Below are the code and all the weights of a small trained network. Each question names an input and a target symbol and asks about switching units off, where a switched-off unit gives its printed mean instead of its output.

import numpy as np


def w(rows, s, z=0):
    codes = np.array(rows[::2]) - 128.0
    scale = np.full(codes.shape[1], s)
    scale[-1] = z or s
    return codes * scale


def softmax(a):
    e = np.exp(a - a.max(-1, keepdims=True))
    return e / e.sum(-1, keepdims=True)


def log_softmax(a):
    a = a - a.max(-1, keepdims=True)
    return a - np.log(np.exp(a).sum(-1, keepdims=True))


def net(x, mask):
    ids = ['ΓΔΠΩημτ'.index(c) for c in x.split()]
    T = len(ids)
    res = E[ids] + P[:T]
    u = 0
    for l in range(2):
        r = res
        for j in range(3):
            rows = slice(3 * j, 3 * j + 3)
            q, k, v = (r @ M[l][rows].T for M in (Q, K, V))
            z = softmax(np.where(np.tri(T) > 0, q @ k.T / 3**0.5, -1e9)) @ v
            o = O[l][rows]
            res = res + np.where(mask[u + j], z, o[:, -1]) @ o[:, :-1]
        u += 3
    return log_softmax(res[-1] @ U[:, :-1].T + U[:, -1])


Q, K, V, O = {}, {}, {}, {}
E = w([
[243,236,164],'Γ',
[107,41,143],'Δ',
[248,209,113],'Π',
[136,19,146],'Ω',
[31,182,80],'η',
[65,133,47],'μ',
[101,49,195],'τ',
],0.015)
P = w([
[67,72,113],'0',
[125,200,166],'1',
[169,109,84],'2',
[131,220,197],'3',
[193,72,50],'4',
[125,239,253],'5',
[225,59,82],'6',
],0.011)
Q[0] = w([
[208,116,122],'0.h1',
[143,71,97],'0.h1',
[169,172,111],'0.h1',
[206,122,148],'0.h2',
[93,102,80],'0.h2',
[33,83,144],'0.h2',
[245,187,115],'0.h3',
[86,165,123],'0.h3',
[124,68,204],'0.h3',
],0.011)
K[0] = w([
[145,26,239],'0.h1',
[70,216,158],'0.h1',
[211,111,93],'0.h1',
[37,115,124],'0.h2',
[119,207,160],'0.h2',
[176,157,30],'0.h2',
[102,205,1],'0.h3',
[63,151,111],'0.h3',
[249,111,146],'0.h3',
],0.008)
V[0] = w([
[62,135,170],'0.h1',
[81,182,107],'0.h1',
[95,152,43],'0.h1',
[75,187,186],'0.h2',
[255,132,124],'0.h2',
[72,50,204],'0.h2',
[65,187,141],'0.h3',
[43,66,178],'0.h3',
[122,87,77],'0.h3',
],0.0098)
O[0] = w([
[113,111,122,178],'0.h1',
[126,79,170,115],'0.h1',
[168,77,173,105],'0.h1',
[147,134,165,140],'0.h2',
[153,153,127,25],'0.h2',
[137,255,61,255],'0.h2',
[161,80,180,129],'0.h3',
[133,190,99,197],'0.h3',
[153,125,108,136],'0.h3',
],0.0098,0.0049)
Q[1] = w([
[247,118,157],'1.h1',
[31,120,254],'1.h1',
[173,214,179],'1.h1',
[38,132,18],'1.h2',
[204,128,109],'1.h2',
[123,250,198],'1.h2',
[86,119,107],'1.h3',
[242,184,166],'1.h3',
[43,165,204],'1.h3',
],0.0096)
K[1] = w([
[96,199,71],'1.h1',
[148,93,123],'1.h1',
[160,146,63],'1.h1',
[91,158,6],'1.h2',
[123,46,101],'1.h2',
[177,73,124],'1.h2',
[144,180,120],'1.h3',
[47,135,57],'1.h3',
[183,90,51],'1.h3',
],0.012)
V[1] = w([
[148,50,106],'1.h1',
[197,135,52],'1.h1',
[152,99,144],'1.h1',
[132,130,188],'1.h2',
[141,127,139],'1.h2',
[53,127,168],'1.h2',
[194,66,69],'1.h3',
[252,162,93],'1.h3',
[240,161,194],'1.h3',
],0.014)
O[1] = w([
[159,152,84,2],'1.h1',
[154,106,187,180],'1.h1',
[85,179,129,53],'1.h1',
[66,134,149,58],'1.h2',
[141,137,127,104],'1.h2',
[82,103,75,135],'1.h2',
[253,62,99,49],'1.h3',
[201,160,131,125],'1.h3',
[175,168,213,11],'1.h3',
],0.012,0.0081)
U = w([
[122,105,184,109],'Γ',
[155,138,57,228],'Δ',
[165,56,147,115],'Π',
[181,140,49,184],'Ω',
[80,24,169,5],'η',
[143,1,124,210],'μ',
[112,218,62,160],'τ',
],0.0094,0.0028)

Each question gives the input, a string of symbols that net reads in full, and the target symbol t.
The units are the heads (3 rows each of Q, K, V and O). Each row of codes is followed by its name. A weight is (code - 128) times the scale printed after its matrix; where a second scale follows, it is the last column's (O and U).
mask holds one flag per head, layer by layer. A switched-off head (its flag False) gives its mean, the last column of its rows in O, instead of its output. The means were averaged over made-up inputs and are rounded, as every weight is.
A unit's drop is (log p(t) with every unit on - log p(t) with that unit switched off) / (log p(t) with every unit on - log p(t) with every unit switched off).
The circuit of an input: a set's keep is (log p(t) with only the set's units on - log p(t) with every unit switched off) / (log p(t) with every unit on - log p(t) with every unit switched off). Starting from all 6 units, units are removed one at a time, each time the one whose removal leaves the highest keep (on an exact tie, the one counted first), for as long as the keep stays at least 0.8.
units of the circuit, in order: the units of the circuit, biggest drop first
unit that matters most: the unit with the biggest drop
which heads matter: for each layer, one digit per head in row order, 1 if its drop is at least 0.15 and else 0, layers parted by /
input Γ τ Γ η Δ Γ Ω, target Γ: which heads matter => 001 / 001
input Γ τ Γ μ, target Γ: units of the circuit, in order => (1.h3; 0.h2)
input Π μ τ μ μ, target μ: units of the circuit, in order => (0.h2)
input τ Ω τ τ Ω Ω, target Ω: which heads matter => 000 / 011
input η τ η Ω Π Γ, target η: units of the circuit, in order => (1.h3; 1.h1)
input τ τ Ω, target τ: which heads matter => 000 / 001
input Γ Π Ω Π μ, target Π: which heads matter => 010 / 001
input η Γ Γ, target η: units of the circuit, in order => (1.h3; 0.h2)
input Γ τ τ, target τ: units of the circuit, in order => (1.h1; 0.h3; 0.h2)
input Δ Ω η Ω η τ μ, target τ: units of the circuit, in order => (1.h3; 1.h1)
input μ Π η τ μ Δ Π, target μ: units of the circuit, in order => (1.h1; 1.h3)
input τ η μ, target η: units of the circuit, in order => (1.h3; 0.h2)
input Ω η Γ Δ Ω Γ, target Ω: units of the circuit, in order => (1.h3; 0.h3; 0.h1)
input Π η Δ Γ τ, target Γ: units of the circuit, in order => (1.h3)
input Π Π Γ Ω, target Γ: which heads matter => 100 / 111
input Δ μ η Π Δ, target Π: units of the circuit, in order => (1.h3; 0.h3)
input μ Γ τ Γ, target μ: which heads matter => 000 / 101
input Ω η μ Π η η η, target η: units of the circuit, in order => (0.h2; 0.h1; 0.h3; 1.h2)
input μ η η Δ Ω Γ, target μ: units of the circuit, in order => (1.h3; 1.h1; 0.h1)
input Γ Γ Γ Π, target Γ: which heads matter => 000 / 001
input Γ Γ Π τ, target Π: units of the circuit, in order => (1.h3)
input Ω η μ Γ, target Ω: units of the circuit, in order => (0.h3; 1.h3)
input τ τ Γ τ, target Γ: which heads matter => 000 / 101
input τ τ η Γ Γ μ, target Γ: which heads matter => 000 / 001
input τ τ Δ μ Γ τ Π, target τ: which heads matter => 011 / 001
input η Π Π Ω, target Π: which heads matter => 001 / 001
input Γ Γ η Ω η τ Δ, target τ: which heads matter => 100 / 100
input μ Ω Δ, target Ω: unit that matters most => 1.h1
input Γ τ τ Π, target Γ: which heads matter => 010 / 100
